(18) [-336  381   80  104  -77   99 -154  -60   -1  231    2  263   69 -277
   90  245 -409 -178  116  -48  105  -25 -295  325 -271 -148  312  129
  375]
(18) [-192 -112  -70 -164  -33 -250 -133   28   29  -72 -214  -40 -142  271
  101    0  154 -180  367   67 -122   66  140 -167   68   65   54  -52
  -38]
(16) [-711  311   21  -41  -33 -321   34   33  249  204 -293  497   18  -88
  350  220  -75 -343  446  -25  -63  -78 -435  543 -299 -168  296  167
   34]
(18) [   1  -77   -3  -41  -37  -88 -202  -50   53   14  -99 -166 -125   42
   85   -2   85  -84  173  115   51  -23  171 -287   93   99    0    5
   72]
(16) [-101 -112  -96   54   77 -138  158  -69  -62 -110 -133  158  103  177
 -110  -83  152   43   18 -149  -11  -17   45  158   13  -42   22  -59
  111]
(17) [-263  234  242   72   94 -298    8  -44  -19  157   -8  325   25 -149
   84 -151   86 -165  -43 -119   38  144 -162  314   47 -121   15  -69
  171]
(17) [ 435 -367 -577   25 -222  411  258 -233  -37 -169 -172 -437   35   -6
 -443  151  146   45 -197   13  425   26  -45 -122  -44 -333  -37   99
 -378]
(9) [-257   -3  -91   -8 -108  -31   75   71   27  -37 -140  212  -59   49
  120  142  -91 -116  312   92  -66 -230  -70  146 -110   75  261  140
   35]
(17) [   8   92  223  -85   15  -59 -310   19  -61   73 -109   -4  -25  -56
   83  -64 -179  -91  -13   14  -47   76 -104   45  -61   18  -37  -32
   78]
(18) [ 193  -45  -60   41  -52  242  509  217  191  -27  427  -30 -110 -162
   51   74  156  153 -213  108  -71 -125  -35  -61  131   67 -113   74
 -661]
(9) [ 170  160  291   30   58  108 -590 -199 -127  139  138 -266  -11 -193
    7  -18 -228  -31 -143  -27  174  167  152 -371  -14   29  -63 -142
  479]
(16) [ 364 -143   73 -150  105   92 -299 -138  -94 -105  -74 -332  126   48
  -97 -105   -1  115 -269  -72   65  158  -11 -181 -146  -92 -293 -157
  -66]
(16) [-150  137   43  -50   90 -105  -87  122  230  136  -44   -6   65   55
  189   54  -85   91  107   20 -198   -3  -37   32  -51   85  -81   71
    4]
(16) [ 113   11  172   -6   51   59 -222  -30  -65   30  -75  -38   27  -43
  -38  -58 -174   16 -165  -98   -6   59  -72   44  -39   -2  -83  -67
   36]
(16) [ 106  -97   35   55   20   87    2 -168   18  -14 -148   12   49 -147
  -75   -5   29  -39 -228 -149  208  -26 -208  157 -111 -170  -76  -32
 -176]
(16) [ -61  -58   97   35  140   63  277  239  213   -5 -117  272   85  106
   26   13 -160  197 -211 -270 -342 -115 -280  471  -45   65 -138   12
 -531]
(9) [  88 -145 -248    0 -119  226  185  -77  -13  -85 -175  -25   35  -18
 -201  140  -49  -49  -96  -96  151  -11 -238  215 -149 -237   57   58
 -324]
(9) [  95    2   18  129   46  -71 -107   74 -169   49 -119  -10   62  169
 -210 -218 -169  184  -55  -26 -118   38  244   24  268  186  -11   23
  464]
(16) [-198   57   35 -172   59 -300 -203   14 -121  -15 -283   98   75  245
  -10 -116  -25 -128  176  -76 -156  238  -74  196  -74  -97   -1  -92
  177]
(18) [  71   42   62   75  119  108   91  -32   39   15   86   62  165  -79
  -49   -1  -60  162 -265 -171    2   -4 -128  173 -109  -73 -112  -39
  -47]
(17) [ -39  149  210  -16   35   35 -128   60  -79   48  203   59  -51  -46
   42    4 -149  -42  -47  -60 -105  121   12  -34   18   41   20 -111
   62]
(16) [-190  217   81  -13   14  171  121  310  160   44  374  164   -1  -10
  280  243 -291  166  167  112 -366 -237    7   -7 -132  275  140  118
  -46]
(9) [ 132  -43  -69   58  -18   30   90 -178  -80  -37   78  -69   42 -138
 -107  -54  195  -21 -144    9  267   36    7  -56   -2 -154  -34  -29
   53]
(9) [ -96  198 -223  121 -176  133  359   54  -38   44  368  109    4 -218
   22  154   21    7  144  274  136 -172   42   -4  -16  -10  281  224
  219]
(16) [ -29  -86  127 -120   54 -208 -130   48   45   28 -405   58  -35  119
   -7 -155   -1 -121  -53 -142 -116  161 -220  272   34  -82 -163  -68
 -311]
(9) [ 247  -22   30  121  -40   42  -41 -107 -284    9   26  -76  -11  -75
 -305 -215   -3   -3 -249  -39  195  171  113  -19  229  -72  -24  -71
  254]
(17) [-379  226  249  -34  137 -465 -527 -217   28  174 -115   36  -12    8
  268  -78  127 -239  329   -2   79  163  181 -228   -2   22   46 -130
  673]
(9) [-107   17  277 -166  219 -209 -102  122  188  -78  331  -20  -44  124
  425  -24  238  105  147   74 -309  -78  235 -394  -28  294 -185 -168
 -104]
(9) [  56 -139 -112  -63   28   75  171   45   94 -119    5  -37   43  105
    7   64   85  102  -29  -34  -83  -72  -39    7  -88   -5  -78   -6
 -312]
(18) [-127  127  218  -53   99 -234 -320  -26  -43  108 -165   56   23   48
   60 -128  -81  -94   37  -88  -75  183  -27   75   13   -8  -57  -96
  244]
(17) [  58 -155 -104   -6  -79  127 -120 -171  -22  -67  -48 -189 -128   29
 -102  123   56 -141   46  -69  178   70   99 -259   22  -85   54  -96
  -89]
(17) [-145  -37  119   97  196 -406 -103 -190   69   43 -176   85   79   56
   86 -231  337    8   35  -94   98   -5  171  -47  127   42 -122  -91
  362]
(18) [ -90   23  -31   53   -2 -108  123  -14    3   -9  170   44  -53   -4
   54  -25  203  -20  112   81   36  -33  181 -151  123   63   61   -9
  133]
(18) [  66  -29  153 -136   17 -191 -303    9 -106   -2 -116 -129  -97   98
   33 -175   42 -105   64   70  -57  167  112 -174  117   64 -100 -103
   82]
(16) [ -44  134  276  135  -14   90 -137  110 -221   74   35  250  -76  -50
  -99  -66 -402  -34  -99 -131 -132    4  -13  209  126  141  163  -44
  250]
(9) [-362   74  128  -76  140 -185 -480 -213  205   77 -277   21   77   61
  296  186  -71 -138  296 -139   12  -46  -50  -86 -321  -15   48  -70
  297]
(18) [-185  238   18  109  -85  -88  267  120 -120  110  131  328  -14 -143
  -41  -64  -50  -95   24   63   -7   31 -118  345  105  -57  194  103
  153]
(18) [   4  -60   29 -187  -40   83 -371  -40   86  -35  -30 -270 -129   70
  168  190  -82 -117  212   75  -33   21   79 -388 -139   62    0  -64
 -103]
(17) [ 128 -114 -346   62  -71  100  180  -62   56  -71   83 -224   75   34
  -57   76  171  182  102  211  145 -187  236 -273   16   56   34  162
  168]
(9) [ 219 -114  -83   16  -62  217    3 -227 -107 -108   89 -158   20 -162
 -121   68   88  -43 -167  -11  312  -12  -37 -140 -136 -177   -1  -53
  -55]
(9) [  -2   37  122  -28   50 -156   46   47   43   33   89   30  -48  -48
  101 -124  173  -23  -35   52  -32   51   18  -32  105   31 -107  -39
  -96]
(17) [ 282 -209   50  -26  -42  270   46   94  -70 -113  -30  -83 -109   50
 -181   -8 -152   42 -263 -138  -87   31  -81   39   75   18 -100  -87
 -494]
(17) [ 176    1   -9    8   38   12  157  104  -46   24  -50   10  100   16
 -174 -163  -35  134 -270  -70  -73  130 -134  263   83  -82 -170   13
 -173]
(17) [  82   21   24  154   27   30   44  -55  -62   11  362 -102  -76  -39
  -56  -55  150   89  -42   38   81   19  385 -384  273  144   13  -82
  285]
(18) [ 290 -185   68   -6  125  -65 -255 -124 -135  -88 -130 -240   84  146
 -144 -238   78  162 -176  -57   40   72  235 -229  109   84 -225 -131
  240]
(17) [ 290   93  437   -5  138  -95 -138  205 -177  130  -74   75   14  -42
 -169 -429 -217   97 -513 -175 -223  316 -174  354  270   27 -337 -140
 -164]
(18) [-180  214  478 -103  196 -434 -658 -147   21  264 -520  109   85  -89
  158 -252 -148 -239  -84 -212   14  306 -327  331 -112 -160 -211 -136
  253]
(16) [-331   74 -220   82 -233   49  529   39  -29  -39  114  404 -129 -158
    0  208  100 -283  217   65  130 -139 -235  348  -60 -185  400  142
 -230]
[-381   68 -197 -159  -45 -226 -138 -194  144   43 -465   98  136   16
  161  187   56 -275  351    4  159   10 -357  288 -430 -323  136  112
   65] => (17)
[ 386  -78   57   41  -45  304   20   44  -97  -22  171 -192  -57 -117
 -186  -45 -130  115 -347  -18   45   55    8  -99  116   14 -129  -39
 -242] => (16)
[ -77 -138 -407   63 -188  108  443   57  149  -78  -28   34  -52    6
    3  194  154   13  230  200   86 -305    3   25   -9   11  198  259
 -221] => (17)
[ 178 -105 -104  -17 -145  146  259  165  -81  -97  238  -85 -190   20
  -92  -10   80    5  -11  160  -53  -11  141 -173  225   96   36   22
 -304] => (16)
[-313  252  178  -33  -32  -93 -338 -163  123  201 -197  149    7 -294
  280  174 -169 -300  175   14  188  -45 -341  185 -332 -166  152   80
  175] => (16)
[ 214 -310 -221 -140  -22  386 -299 -243   79 -243  -30 -457   40  127
   25  353  -55   87  100  -11  141 -181  143 -544 -377    7   -9  -67
  -98] => (18)
[-430  162  251   79  120 -348 -286 -111   16  189 -540  420   92    5
   57  -93 -199 -223   80 -306  -16   71 -312  573 -104 -124   97  -30
  325] => (16)
[-267   91  206  -77  -18  -20   52  211   24   12 -138  401  -70    4
  144   78 -274 -161   67 -126 -270  -62 -374  484 -155    6  132   10
 -344] => (16)
[ 567 -343  -13  -28  173  249  -14   90    3 -188   88 -416   90  275
 -225 -157    3  473 -413 -129 -210   27  289 -334  171  215 -424 -152
 -293] => (18)
[-281   25  -22 -151  -49 -281  -50   81  109  113 -558  182  -54  125
   10  -32  -48 -292  156 -120 -112  220 -397  500  -35 -229   -2   40
 -354] => (17)
[ 386 -132   99  -90   54  102  -52  149  -87 -110  314 -320 -100  132
  -59 -158   73  208 -179   94 -182  110  336 -452  257  231 -248 -146
 -168] => (18)
[  65  -10 -188  -32   52   48   54 -118   66  -53  126 -182  167   16
    6   80  156  141    0   49  103   -6   78 -180 -158  -86  -75   11
  108] => (16)
[ -78   65  168    4  146  -86 -175   -5  165  137 -245   63  100    0
   56  -31 -139   35 -132 -216  -92   78 -211  249  -78  -54 -161  -33
  -83] => (18)
[ 322   49  385 -111  182 -204 -164  156 -250  -28  339 -145  -45  101
  -49 -448  140  141 -298   24 -238  356  296 -271  357  180 -356 -287
   73] => (18)
[-170   24   12  -85   74 -263 -198  -97   69   54 -320   24   88   87
   81  -54   68  -96  131  -51   15   88 -100  119 -110 -103  -54  -12
  133] => (17)
[ 141 -164  -93 -126  -33   92  353  252   97 -134  144  -49 -110  136
   -5    5  137   86  -69   43 -236   10  -27  -11  107   56 -137  -15
 -689] => (18)
[  46   -1  -18   67   12   14  201   63  -28   17   92   48  -27   25
 -151  -77   55   35 -154 -106  -40  138   14   94  188  -47  -53  -56
 -152] => (17)

[46] [ -68 -160   28   56  -65 -177   36  146   22   56  152  204  153   61
  -32  -59 -227 -166  -86 -225  147  136 -155  152  -12  -80  -24 -211
  -13]
[44] [  -2 -152  123   88   20 -354 -112  -31  121  -57   -7  168  207   68
   82  -16  235  -83  329 -446  239   73 -203   61  -72 -155 -276 -140
  270]
[44] [ 188  215  -16  138   46 -168 -101   74 -151  -88  -27  217   65  366
   90 -243  175   -7  304 -264  140  431   27  -27  -47 -147    7  117
   93]
[44] [ 181   50   14   74  -88  216   14 -128    6   34 -100 -106  -66   18
  -25   35  220  196    7   64  -42  -99  151  -45  -46   -1   46   58
  172]
[39] [ 162 -202   34 -141  -30  563 -161  -83   41  155  -59 -138  -15  -68
   33  235 -105   80 -227  183  186  -94  226   75   80  107  328 -149
  173]
[39] [ 104  215  -72  175  -83 -257  -87  -62   55  -95   36  -65 -127  158
   26 -108  408  229  295 -259   15  117  -68  -60  -26  -66 -267   18
  122]
[34] [ -80 -238  203   19  -48 -140  234  151 -167  -81  100  183  131  -30
   65 -247 -322 -265 -160 -224  242   19 -192   26  -89  -80 -126  -17
  -14]
[39] [  90 -149 -106 -102  189  209 -388  -31   28  -23  309  -46  -10 -147
  313  129   21 -247  -36 -185  125  105   -7   24  156 -242  148   76
  151]
[45] [-110   61  114  -55  -42   49   95  -64  -89  111 -303 -154    3  -14
 -197  -21   75  163  -30  220 -195 -289  109  -48  -27  200    7  180
  -21]
[46] [ -68 -334   59   38  -81   33   -8   73  383  168  -27  -68   77 -331
 -106  345 -112  185   21  -43   33 -307  -41  203   32  139 -245 -285
  197]
[44] [ -75 -105   18   23   62 -213   43   32    1  -26  -51   74  -93 -102
  145 -159   62  191  125 -194   82 -100 -250 -167  -87  -44 -353   45
   88]
[45] [-187   75   43  278  -58 -369  182 -101   78   -3  -73  117  114  148
 -365  -93  158 -272  118   -6 -125   67 -194   41  -75 -116  -76  -85
   16]
[45] [ -54  220   73  179  -54 -545  223  -85 -176 -252   -7  200   43  320
  -27 -390  267 -183  236 -261   70  231 -259 -152 -180 -185 -227   28
  -68]
[39] [ -36   26   86 -130 -188   42  136 -147   92  -41 -170 -178  -66   68
 -149  127   39  207  -88  204  131 -143   54   11  -33  308    7 -334
 -121]
[46] [  80  309  -28  157 -140 -285  -30 -216  -34  -70 -126    4  -11  406
 -133 -131  517  109  307 -131   12  167  -28  -72  -94  -51  -45 -108
   80]
[46] [ 128   89   67  -37  -22 -173 -116    0  -95 -147   17   52   31  245
  176 -162  183   71  178 -324  279  239  -25  -19  -29  -27  -94  -16
   57]
[39] [ 113 -219   10  -72   45  174  -67   80  214   -5   61   55  -24 -119
  135  143 -184  164 -135  -80  283  118   -3   88   35   58  -15 -199
   63]
[45] [ 182   17  -13    1 -100  -53  -55  -48  316 -156  166  -85  -47  -10
   72  167  165  250  -67 -214  181  161   43  146   27   45 -120 -212
    2]
[39] [  20  -14  147   14   77 -260  -70   87  -98    9  -64  314  378  259
   -2 -130   21 -234  127 -311   85  269    6  149  -57 -151   95   96
   62]
[39] [  14 -192  -24   25   84  113 -150  -22  110   79  121  123  114  -15
    2  108  -87 -241 -113  -74  130  149  -52  114   58 -164  196 -135
  122]
[46] [ -36  186  147  256 -140 -784  192 -135  263 -215 -118  115  153  207
 -189 -133  577  203  347 -454  -23   94 -226   53 -196  -66 -526  -66
   65]
[44] [ -62 -206  210  131   16 -448  300   29  199 -142  -26  201  199 -249
   44  -69  104   44   80 -350  -48 -187 -235   15 -204 -148 -505  109
  111]
[34] [-260 -121 -220 -194  310  347  -48  101  -19  185   56   38  -72 -323
  -18  195 -534 -307 -309  564 -314 -102   10  -61  156   10  382  105
 -292]
[44] [ -51 -367  -85 -216  114  478 -283  127  -81  280  142   18  -36 -146
  154  100 -475 -117 -365   83  222  -16  -20   53  167    0  345 -142
   57]
[44] [  28    9  -25   21    4 -173  -17   36  106  -56  159  159  144   82
    8   29  -19 -120  -61 -173   25  224  -33  140   -2 -115   55  -96
  -80]
[34] [  15   40  136   36 -239 -189  104  137   44  -82  163 -166   97  -52
  -73   20  -23   41  -45 -229  -44 -111  100  238   32  119 -216   29
  -67]
[46] [  -2 -182  -44   75  238   22 -105   30  301  -88  187  -33 -125 -369
  137   81    5   24 -124 -148   12   55 -142    2   90 -163 -205  216
  108]
[44] [ 109  489  -87  -76 -186  134 -200 -103 -368  -77 -157 -318 -236  514
  -44 -103  247   66  411  232  154  162  249 -139   98  290  199 -131
  -81]
[39] [ -44  -74 -173  139  304 -265   13  328  264  -28  141  272  -30 -366
  197   22 -193  142  187 -168 -234  109 -177  -17    3 -171 -406  273
  -30]
[34] [ -56 -441  165  -28   34  -89  175  104   47  -65  107  219   79 -232
  211 -100 -295  -94 -156 -281  345  -74 -305  -23 -113 -111 -264 -158
  108]
[39] [ -95   73  108  149 -116  -84   96 -269   25   85 -254   19  133  295
 -426  -16  257 -173  -10  146  -14   32  -20   46  -70    3  213 -180
   79]
[44] [ 129  126  -26  -32  138   43  101   55   89  -95  -43   -5  -84 -183
  120  -24   62  346 -139   43 -258   -4  144  -67  -38    5  -94  424
 -118]
[34] [-107   17    7  193  121 -689  138 -108   28 -253  126  370   48  155
  117 -383  299 -171  134 -488  126  303 -516 -184 -199 -403 -355   15
    4]
[45] [ 171   97  -52 -269  -92  278 -169  103 -131  133  -53  -88   25  107
  144  120  -99  329  -62   80  -19  -47  330   77   57  228  232  -24
 -102]
[44] [ -46 -126  -27  -91   88 -208   96  158  164  -74  167  142   18 -238
  188    0 -182  166 -189 -190  -45   -2 -142   31  -37  -40 -232   51
 -173]
[39] [-106 -191  -11  -12  -21 -104   82  145  -14    5  211  176  121  -83
   58   16 -337 -299  -62  -84   82   16 -154   86   -7  -88  -18 -218
  -81]
[39] [ 190   25 -127   38   19  247   14  122  109    8  139  -12 -116 -155
   98   95 -132  204 -153   73 -110   67  160   42   41  -14   45  106
  -35]
[46] [  -1  331  -95  -46  211 -415  -99   45 -202 -242   15  112  -70  161
  291 -293  262   42  379 -225  -89  236 -109 -240  -43 -134 -230  365
 -147]
[45] [-204 -168  -33  -28  283 -191  -90  218 -141  165  102  347  314 -152
  101  -80 -270 -417    5 -140 -293  -16 -127   49    9 -305   74  341
  -28]
[44] [ 151  -36  -90 -145   14  360 -240  -79  192  120   47 -118  -39  -11
   11  251   19  222 -309   90   41   87  210  138  124   78  322  -94
    2]
[45] [  46   78  -29 -200   62  490  106   69 -210   91 -106 -168  -62 -232
   40  104 -270   60 -235  504 -378 -307  369  -72   43  162  290  371
 -192]
[34] [-160  155 -185  -53  126   74  105   38   99    4   87 -131 -117 -292
 -113  174 -170  -60 -200  429 -516 -156  103  -13   98   56  104  239
 -345]
[45] [ 136  124 -216  -81  -42  100  -25  108  -67 -146  302  -17 -211   12
  272   10 -181   31    0   31   96  179   24  -68   50    1   26 -170
 -203]
[46] [ 130  107  154  194 -283 -136  278  -86  151  -61 -132  -64   82   90
 -250   35  253  230   48  -55  -66 -100  123  125 -135  103 -172  -92
   78]
[45] [ -18 -213  -59 -250   95  259 -244  291 -203  100  268   17  -13 -112
  307  -23 -516 -138 -219  -97  207   73   17   72  171   21  166   19
  -90]
[34] [  33 -176  184   69  -70    3   36  -95 -101   30 -149  124  127  175
  -37 -126   67 -126   81 -150  320   26 -103  -23 -106  -65   12 -172
  258]
[34] [ 252  174  -31  102  -39  -72   63  131   -9 -215  109    0 -163   35
  220 -160   96  298  146 -225   94  202   53  -64  -44  -16 -271  157
    7]
[46] [-101   17  129  134   31 -456  163   14   32 -176  -88  232   96  193
  -77 -223   63 -125  197 -227  218  258 -262  -28 -115  -56 -245  -98
  -17]
[44] [ -98 -316  -19 -102  153  -18 -114  204  -43   60  228  185  114 -227
  263    3 -352 -249  -53 -208  106  -26 -178   36   44 -165  -57   -3
   35]
[45] [ -15 -152   70  -29   22   76  -21   35  -56  -10   68   44   58  -17
   51  -23 -161 -207  -73  -58  183   47  -47   37   24  -44   65  -60
   49]
[39] [  48  196    9  -59 -187  107   97  -59 -116   38 -126 -167 -102  166
 -134  -53   63  259 -140  180  -74  -75  169  -20  -17  214  116  -14
 -137]
[45] [-273 -115 -114  -28  211 -417  -64   13   77   17  135  201  128 -216
  127   32   23 -247  166 -155 -243 -140 -321  -73  -30 -252 -213   49
  -53]
[34] [ -97   86  -20 -226   71  321  136  -21 -294  126 -296   73   22  135
 -110   -8 -322 -121 -146  587 -123  -57  180 -134  -29  196  468  -14
 -271]
[45] [  45  -97   97 -134  215 -172   44  309 -248 -152   46  230   29 -136
  468 -329 -232  102   94 -348  121   63 -111 -157  -82  -91 -325  420
  -40]
[46] [  45  -52   34 -115 -160  271  104  -72  -54  106 -179 -100  -19  -10
  -49  150  -75  155  -18  280   16 -275  150  -33  -55  212  112 -240
   13]
[44] [ -61   -3  114  -76 -176   45  172  -87  139    2 -168 -216  -59  -50
 -209  126    9  256 -165  192   10 -222   78   59  -15  309  -58 -174
 -102]
[45] [-192   83   27  -25 -122 -198  182 -221  -35 -120  -54 -132  -73   42
 -136   -5  145 -149   68  172  -27 -199 -152 -128  -67   79  -86 -227
 -135]
[46] [  14   51 -131 -122  161  292  -88  -83 -105   15   86 -123 -178 -158
  135  -15   -9   -3 -277  211 -204  -72   74 -155   71  -89  219  313
 -100]
[34] [  33 -226  -49  100   48 -336  -14  196  395  -51  271  285   98 -138
  133   67 -119  139  -57 -463  178  256 -249  193  -21 -152 -315 -219
   27]
[34] [ 133  251 -134 -166   -4  219 -205 -238 -290 -135  -70 -221 -330  247
  258 -103  295  112  252  158  221   48   44 -347   16   70  116  -89
   13]
[34] [ 129  150  116 -146 -211  120  213 -171 -284 -172 -179 -149 -159  210
  100 -173  126  206   12  139  215 -120   87 -230 -144  203    1 -126
  -80]
[46] [ 213  223   13  -47 -157  185    2  -50 -230  -16  -42 -117  -42  219
   38  -99  141  164  -42   38  -32   17  258  -29  -26   65  179  117
  -23]
[46] [ 109 -136    5  -96   90   98  -23  407 -119  -27  304   99   24 -228
  336 -124 -456   39 -234 -262   30   98   70  106   75  -59  -83  329
 -100]
[39] [ 140  163  132  219  -46  -77  107 -241  227  -88 -310   15  -18  297
 -315  -73  426  258   -6   -8  141  289   41   18  -95   49   17  -26
  134]
[46] [ -34 -447 -115  -97  124  348 -211  425  143  268  327   23    5 -513
  223  248 -657    1 -252  -71    2 -150   13  219  206   -2  -24   15
   69]
[45] [ 186  285 -158   21 -211  202  107 -160  352  -42  -40 -307 -199  -66
 -194  387  235  471  -61  377 -282 -126  325   83   24  269   48 -196
 -155]
[34] [-111  -26    3 -298   -8   13 -124 -112 -226   67  -68  -55  -26  114
  139  -86   23   66 -117    9  101 -138  -70 -137   -9   85  127  -88
 -108]
[34] [  63  223  -13 -150 -118  338   26 -142 -200   32 -191 -303 -161   78
  -70   50   91  175  -53  404 -144 -223  290 -116   24  250  230   73
 -107]
[44] [  25 -144  -71   24    3    5 -231   58  -87  125  116  201   37  237
   94 -108 -100 -128   33 -246  351  286 -171   29   34 -139  130 -286
  148]
[39] [-192   10  -11 -203   98   90   12  -65  -21   43 -123 -144  -74 -135
  -60   76  -92   21 -171  310 -164 -206   22  -81   54  166  103   91
 -204]
[ 146   93 -113 -125  124  216  -99  117 -367 -124  232   19 -189   33
  397 -270 -171  -83 -111  -55   97  196   34 -199   46 -143  134  293
 -109] => [45]
[  71   28   79   36  -59  232   67   28 -114   65 -155  -58   -2   62
 -114  -26  -79   22  -18  171    8  -32  173   14    1  111  129   74
   59] => [44]
[  70  233    3  144  -95 -350  -21 -210   -3  -92  -35   13  -35  302
  -53 -230  544  197   93 -306    0  153 -118  -83 -105 -141 -136   61
   76] => [34]
[ -38  -74  -32 -104   74  141   15  -11 -129   11    2   36  -92  -28
  108  -84 -154  -43 -143  109   81   -7  -69 -134   -8  -14  103   -3
  -62] => [34]
[ 264  318   63  197 -258 -158   84   33  -23 -165   27  -38  130  282
  -89    8  261   15  359 -159  -29  165  264  167  -52   28  -77  -31
   55] => [46]
[ -52   51   -3  -51  -45 -146   23   23 -166   11   -2  124   77  193
   14 -131  -46  -88   28  -59   47   79  -65  -24  -48  -18   62  -94
  -97] => [46]
[ 106   52  135  147 -240  124  212   90  -24   58 -133   20  133  199
 -302   28 -162  -33  -10  139   63   78  223  204  -33  176  144 -174
   16] => [44]
[  84  -41  -53  -98  167  345 -135   65  -10   79   93   18   73 -115
   59  122 -198 -144 -266  147 -139   90  220   99  114  -77  360  246
  -51] => [44]
[  50 -400   41 -190   19  406  -26  224   70   72  103    0   26 -336
  223  273 -554  -47  -93  104  269 -165   77  108   76  151   23 -265
   60] => [46]
[  86   -2   13   41 -114  378  -70   23   -6  218 -153 -122  -21  106
 -230  111 -103  111 -102  232   34    1  240  127   85  186  275  -89
  102] => [45]
[ -93  405  -13   69  -56 -250   61 -273 -306 -109 -155  -13   -7  462
 -207 -269  383 -264  180  135 -121  146  -36 -185  -77  -73  194   61
 -133] => [34]
[  31  -49   11 -146   26  113  192  145 -245  -78   -5  157  -35   -7
  217 -140 -366  -39  -54  124  128   19   -8 -144  -86   54   38  -37
 -172] => [46]
[  11  -61 -185  -62 -116  475 -198   61 -206  219  197 -128  -86   44
   -7  157 -339 -302  -69  286   58  -43  137   59  171   38  417 -296
   10] => [44]
[-303 -129  -52   20   73 -467   12   40  471  -23  120   54  119 -255
 -158  284  -42  -80   50  -88 -138  -63 -257  192   53   25 -295 -254
 -149] => [44]
[-176  -94  -94  144  131 -315 -129  -93  212  106  100  201  211  -45
 -123  114  173 -306  101 -157 -205   31 -223   90    2 -304   -4  -55
  103] => [45]
[  74  -23   -2   17  -37  173  -43  -97   74   17  -55 -121 -110  -20
  -22   72  102  137  -19   69   82  -45   44  -29   17   57   16  -71
  110] => [39]
[-177 -230 -124   84   83   24  -35   58  357  253  -47  -70 -103 -443
 -112  263  -55  281  -13  116 -278 -370 -130   20   49   46 -262  -17
  127] => [46]
[  79  -36 -174 -174  179  288  -82  110  163   64    8  -99 -203 -385
  237  207 -130  444 -124  199 -229 -186  139  -87   65  108  -62  216
  -88] => [34]
[-123 -135  -29 -177  311 -358  -71  109 -179 -192  261  245   29 -199
  519 -282  -71 -187    7 -411   30   40 -350 -222  -57 -330 -272  335
 -105] => [44]
[  97  -77  -50  174  -97   50  -14 -206  300   49   29  -10  -90   45
 -150   92  247  183 -166  -72  122   96  -96   47  -29  -86   18 -269
  178] => [34]
